Below are the code and all the weights of a small trained network. Each question names an input and a class and asks about switching units off, where a switched-off unit gives its printed mean instead of its output.

import numpy as np


def w(rows, s, z=0):
    codes = np.array(rows[::2]) - 128.0
    scale = np.full(codes.shape[1], s)
    scale[-1] = z or s
    return codes * scale


def norm(h):
    return h / np.sqrt((h * h).mean(-1, keepdims=True) + 1e-5)


def f(y):
    return np.maximum(y, 0)


def log_softmax(a):
    a = a - a.max(-1, keepdims=True)
    return a - np.log(np.exp(a).sum(-1, keepdims=True))


def net(x, mask):
    res = np.array(x, float).reshape(1, 8) / 4 @ E
    u = 0
    for l in range(2):
        y = f(norm(res) @ A[l][:, :-1].T + A[l][:, -1])
        res = res + np.where(mask[u : u + 16], y, B[l][:, -1]) @ B[l][:, :-1]
        u += 16
    return log_softmax(norm(res)[-1] @ U[:, :-1].T + U[:, -1])


A, B = {}, {}
E = w([
[185,55,230,103,219,89],'x0',
[45,2,110,98,69,163],'x1',
[83,99,132,15,147,175],'x2',
[204,108,135,49,8,110],'x3',
[140,102,51,61,162,182],'x4',
[37,135,181,94,25,46],'x5',
[114,75,182,216,181,120],'x6',
[93,154,184,52,178,230],'x7',
],0.0046)
A[0] = w([
[149,142,165,137,180,151,96],'L0N0',
[76,35,157,199,186,15,122],'L0N1',
[210,2,19,180,37,163,159],'L0N2',
[149,165,92,93,65,222,81],'L0N3',
[63,148,159,230,29,190,101],'L0N4',
[87,206,112,202,68,124,179],'L0N5',
[199,182,2,80,120,151,110],'L0N6',
[204,254,145,120,113,74,105],'L0N7',
[247,36,157,155,105,173,145],'L0N8',
[194,135,139,170,59,37,103],'L0N9',
[233,102,67,124,181,61,128],'L0N10',
[155,104,131,142,190,26,251],'L0N11',
[78,104,215,69,59,82,64],'L0N12',
[35,25,66,100,170,160,105],'L0N13',
[20,145,67,20,115,33,135],'L0N14',
[78,56,147,180,114,108,50],'L0N15',
],0.0055,0.0021)
B[0] = w([
[120,142,101,146,90,87,176],'L0N0',
[122,171,135,79,154,176,253],'L0N1',
[108,139,92,93,172,110,233],'L0N2',
[107,126,99,83,106,140,192],'L0N3',
[105,129,175,129,102,91,213],'L0N4',
[151,169,100,115,105,75,239],'L0N5',
[105,92,133,120,159,158,226],'L0N6',
[126,104,63,108,108,156,238],'L0N7',
[157,136,124,133,192,97,215],'L0N8',
[134,101,78,97,74,138,224],'L0N9',
[100,151,255,175,99,72,209],'L0N10',
[129,167,164,71,134,84,249],'L0N11',
[173,150,124,158,134,85,228],'L0N12',
[80,90,76,74,70,201,229],'L0N13',
[133,152,200,155,180,114,233],'L0N14',
[139,83,113,122,152,172,182],'L0N15',
],0.0073,0.0035)
A[1] = w([
[86,128,152,116,174,187,129],'L1N0',
[137,189,148,150,227,123,91],'L1N1',
[108,195,109,135,107,162,140],'L1N2',
[243,34,163,98,140,110,148],'L1N3',
[173,171,158,136,115,164,75],'L1N4',
[67,64,66,119,167,174,122],'L1N5',
[112,89,84,153,131,152,107],'L1N6',
[101,117,125,31,133,131,98],'L1N7',
[53,81,155,152,153,168,123],'L1N8',
[87,84,68,95,173,142,136],'L1N9',
[91,83,100,109,122,132,159],'L1N10',
[106,190,190,31,125,50,252],'L1N11',
[221,127,95,184,205,127,156],'L1N12',
[151,138,64,80,126,247,131],'L1N13',
[134,115,137,255,138,161,105],'L1N14',
[120,127,179,156,62,163,107],'L1N15',
],0.0096,0.0038)
B[1] = w([
[135,106,89,226,66,128,165],'L1N0',
[154,139,214,110,166,187,173],'L1N1',
[121,70,154,77,252,167,156],'L1N2',
[36,152,236,175,231,152,175],'L1N3',
[112,128,98,181,87,150,136],'L1N4',
[228,114,85,101,120,188,172],'L1N5',
[157,47,170,87,182,136,140],'L1N6',
[178,172,185,188,109,88,177],'L1N7',
[179,217,27,138,60,116,160],'L1N8',
[239,143,127,134,165,141,170],'L1N9',
[130,137,45,166,135,120,159],'L1N10',
[91,149,86,169,197,183,250],'L1N11',
[5,84,197,45,124,66,164],'L1N12',
[253,19,67,104,223,169,178],'L1N13',
[63,91,207,106,141,137,140],'L1N14',
[143,148,179,188,68,115,138],'L1N15',
],0.0059,0.012)
U = w([
[211,70,49,51,175,188,232],'0',
[94,151,72,127,14,62,4],'1',
[61,117,254,91,220,103,168],'2',
],0.011,0.0031)

Each question gives the input, the list of numbers given to net, and the class t.
The units are the neurons (one row each of A and B). Each row of codes is followed by its name. A weight is (code - 128) times the scale printed after its matrix; where a second scale follows, it is the last column's (A, B and U).
mask holds one flag per neuron, layer by layer. A switched-off neuron (its flag False) gives its mean, the last column of its row in B, instead of its output. The means were averaged over made-up inputs and are rounded, as every weight is.
A unit's drop is (log p(t) with every unit on - log p(t) with that unit switched off) / (log p(t) with every unit on - log p(t) with every unit switched off).
The circuit of an input: a set's keep is (log p(t) with only the set's units on - log p(t) with every unit switched off) / (log p(t) with every unit on - log p(t) with every unit switched off). Starting from the 12 units with the biggest drops (on a tie, the unit counted first), units are removed one at a time, each time the one whose removal leaves the highest keep (on an exact tie, the one counted first), for as long as the keep stays at least 0.8.
units of the circuit, in order: the units of the circuit, biggest drop first
unit that matters most: the unit with the biggest drop
k most important neurons: the k neurons with the biggest drops, biggest first
k most important neurons of layer l: the k neurons of layer l with the biggest drops, biggest first
drop of u: that unit's drop, to one decimal
input [3,-5,6,4,4,-8,-6,-3], class 2: units of the circuit, in order -> [L0N10, L1N3]
input [0,8,8,-7,0,6,-3,-4], class 0: unit that matters most -> L0N13
input [0,1,2,-6,-2,-3,8,-2], class 0: units of the circuit, in order -> [L1N8, L1N3]
input [-7,7,0,-1,-7,3,-3,5], class 1: units of the circuit, in order -> [L1N3, L1N15]
input [7,5,-4,3,7,-7,-4,0], class 2: 2 most important neurons of layer 0 -> [L0N10, L0N8]
input [-7,8,-7,-8,-4,4,4,1], class 1: units of the circuit, in order -> [L1N8, L1N11]
input [-4,-3,-1,0,-5,3,8,-3], class 1: 3 most important neurons -> [L1N3, L0N9, L0N5]
input [-1,0,3,1,1,3,0,1], class 2: 2 most important neurons -> [L0N14, L0N12]
input [3,-6,4,8,0,1,-5,-8], class 2: 2 most important neurons -> [L1N3, L0N10]
input [1,-3,-4,-3,-8,2,-5,-4], class 1: 3 most important neurons -> [L0N9, L1N3, L1N13]
input [-1,-6,-6,6,-5,-3,-3,1], class 1: 2 most important neurons -> [L0N10, L1N13]
input [-4,-6,-7,5,-4,-2,8,-3], class 1: 2 most important neurons of layer 1 -> [L1N3, L1N1]
input [3,1,-5,7,7,-7,0,5], class 2: drop of L0N10 -> 0.3
input [-4,6,2,5,0,4,0,1], class 1: most important neuron of layer 0 -> [L0N14]
input [5,-6,-5,4,-3,-1,-4,-3], class 2: drop of L1N3 -> 0.2
input [-5,7,3,-6,-2,3,1,8], class 0: drop of L0N6 -> 0.0
input [-6,-6,-6,1,3,3,7,2], class 1: drop of L1N5 -> 0.1
